Questions about the row below.
1) What is the maximum?
2) What is the second entry from the left?
3) What is the entry just left of 124?
[131 114 105 127 136 151 138 120 139 124]
1) 151
2) 114
3) 139

Read these off the table that follows.
1) Read off the third entry in reading order.
2) Read off the entry in the top-left corner.
3) Read off the entry in the bottom-right corner.
4) Read off the second largest entry.
5) Read off the entry directly above the smallest entry.
6) Read off the entry directly below 120.
7) Read off the entry directly above 111.
8) Read off the third entry on the main diagonal.
[[134 132 114 140]
 [107 147 121 111]
 [118 147 122 120]
 [137 121 130 123]
 [121 140 117 107]
 [134 129 125 138]
 [135 129 109 133]
 [110 150 123 119]
 [110 145 119 108]
 [106 149 122 116]]
1) 114
2) 134
3) 116
4) 149
5) 110
6) 123
7) 140
8) 122

[[127 132 140 128 120 137 130 114 132 138 128 141 123 131 132 133]
 [128 132 140 129 119 137 130 115 131 137 128 143 122 131 133 133]
 [128 132 140 129 119 137 130 115 130 137 129 144 121 132 134 133]
 [129 131 141 131 118 137 129 116 128 137 131 147 119 133 135 133]
 [130 129 139 133 119 134 128 122 123 134 134 150 116 134 136 130]
 [129 131 141 131 118 136 129 117 127 137 131 148 118 133 135 132]
 [129 130 140 132 119 135 129 119 125 136 132 149 117 134 136 131]
 [128 132 141 130 118 137 130 115 129 137 130 146 120 132 134 133]]
Indices start at 1.
Read off the entry directly below the smallest entry.
Answer: 115
Read off the bottom-left entry.
Answer: 128
The entry just left of the largest entry -> 134
Read off the entry at row 1, column 2.
Answer: 132
The entry at row 3, column 1: 128
Read off the top entry of the column that holds the smallest entry.
Answer: 114
The bottom entry of the column that holds the smallest entry: 115
The entry at row 1, column 1 is 127
Read off the entry in row 2 and column 1.
Answer: 128
Read off the entry just left of the smallest entry.
Answer: 130
Read off the top-right entry.
Answer: 133
Read off the entry directly above the largest entry.
Answer: 147
Read off the bottom-right entry.
Answer: 133
Read off the entry at row 3, column 3.
Answer: 140
The entry at row 2, column 2 is 132
Read off the entry at row 2, column 3.
Answer: 140
Read off the entry at row 1, column 3.
Answer: 140

grid =
[[104 126 117 133]
 [156 120 142 114]]
Indices start at 1.
The entry in row 1 and column 3 -> 117
The entry in the bottom-left corner -> 156
The entry just left of 126: 104

[129 139 133 152 135 135 118 122 107 123 141]
The entry just right of 107: 123
Give the centre entry.
135

B =
131	141	133	132	114	128	123	132	116	128
135	142	135	132	112	133	120	131	117	121
122	129	139	120	127	133	128	121	130	123
138	128	127	138	128	119	116	139	129	123
120	116	129	123	143	119	132	126	139	133
133	135	124	126	118	151	133	120	122	119
118	130	125	122	127	131	141	121	124	140
133	133	127	136	123	118	121	138	122	131
128	115	125	125	141	132	129	124	141	122
The entry in the top-left corner -> 131
The entry in the top-right corner?
Answer: 128
The 2nd entry on the diagonal from the top-right corner: 117
The entry directly above 136 is 122
The first entry in the row that holds the largest entry -> 133
The 3rd entry on the diagonal from the top-right corner?
Answer: 121
The first entry in the row that holds the smallest entry?
Answer: 135
The 3rd largest entry?
Answer: 142
The last entry, reading row by row: 122
The entry directly above 151 is 119
The entry in the bottom-left corner: 128
The entry just right of the smallest entry -> 133
The 4th entry from the end, reading row by row: 129
The smallest entry in the first row?
Answer: 114
The entry directly below the smallest entry: 127
The smallest entry in the last column -> 119
The 2nd entry, reading row by row -> 141
The bottom entry of the column that holds the smallest entry -> 141
The entry just right of the largest entry?
Answer: 133
The largest entry in the last column -> 140
The third smallest entry?
Answer: 115
The smallest entry in the first column -> 118
The entry just left of the largest entry?
Answer: 118
The fourth entry in reading order?
Answer: 132

a = [124 152 126 104 110 139 125 143 127 158 117]
Report the entry just left of 152.
124
Report the entry just right of 152.
126

Questions about the grid below. Counting starts at 1.
1) Give the entry directly above 112.
2) Give the entry just left of 112.
3) Give the entry in the top-right corner.
4) Give the minimum.
5) Give the entry just right of the largest entry.
6) Give the entry in the bottom-right corner.
7) Give the entry at row 2, column 1.
8) Give the entry in row 1 and column 3.
[[118, 130, 141, 139, 121, 129, 134, 133, 141, 131, 129, 134, 133],
 [145, 120, 121, 138, 113, 122, 112, 127, 116, 130, 147, 133, 125],
 [107, 127, 107, 117, 153, 131, 118, 120, 105, 133, 113, 113, 118],
 [129, 117, 117, 115, 123, 116, 122, 115, 120, 121, 120, 113, 115],
 [125, 131, 144, 138, 117, 129, 138, 135, 144, 128, 135, 139, 138]]
1) 134
2) 122
3) 133
4) 105
5) 131
6) 138
7) 145
8) 141

Questions about the row below.
1) Report the entry just right of 126.
2) Report the entry just right of 136.
126,136,127,105
1) 136
2) 127

Read these off the table that follows.
1) Give the last entry, reading row by row.
2) Give the entry in the top-left corner.
3) Give the third entry on the main diagonal.
4) Give the last entry of the smallest entry's row.
5) Give the 3rd entry from the end, reading row by row.
6) Give the smallest entry in the first row.
7) Give the largest entry.
8) Give the entry directly below the largest entry.
[[143 123 127 124 119 122 110]
 [145 113 108 108 147 108 131]
 [111 140 142 128 117 135 127]
 [113 142 155 135 114 139 125]
 [112 129 137 136 128 129 143]
 [138 140 130 141 112 141 107]
 [135 121 106 131 132 126 135]
 [122 118 141 112 127 113 134]
 [120 119 126 108 146 117 141]
 [131 138 134 138 115 141 112]
 [144 115 114 126 136 115 128]
 [116 123 133 113 147 121 147]]
1) 147
2) 143
3) 142
4) 135
5) 147
6) 110
7) 155
8) 137

Questions about the matrix below. Rows and columns are numbered from 1.
1) Find the entry directly above 134.
2) Find the entry at row 2, column 1.
3) Find the entry directly above 147.
4) Find the entry in the top-right corner.
5) Find the entry in row 3 and column 1.
6) Find the entry in row 1 and column 2.
7) Find the smallest entry.
8) Find the entry in the top-left corner.
[[148 115 128 146 139 139]
 [135 138 130 125 147 142]
 [130 100 110 155 150 130]
 [153 133 117 157 134 150]]
1) 150
2) 135
3) 139
4) 139
5) 130
6) 115
7) 100
8) 148

Read these off the table that follows.
1) Find the first entry of the smallest entry's row.
2) Find the last entry in the row that holds the largest entry.
3) Find the top-right entry.
4) Find the bottom-left entry.
5) Find the last entry, reading row by row.
6) Find the entry in the top-left corner.
7) Find the smallest entry in the first row.
[[133 125 125 124 128 127 131]
 [132 122 121 137 122 139 113]
 [131 120 119 133 132 142 105]
 [121 130 135 135 130 120 136]
 [123 135 134 123 137 123 116]
 [120 135 138 129 132 119 125]
 [115 138 139 125 141 119 115]
 [132 126 124 126 131 132 114]
 [124 132 130 127 134 128 113]
 [130 126 126 133 123 132 118]
 [141 118 116 130 120 137 120]
 [129 126 124 131 128 134 110]
 [129 129 130 128 125 124 133]
 [134 122 121 132 123 135 122]]
1) 131
2) 105
3) 131
4) 134
5) 122
6) 133
7) 124

[133 104 105 122 110]
The first entry?
Answer: 133
The entry just right of the centre entry?
Answer: 122
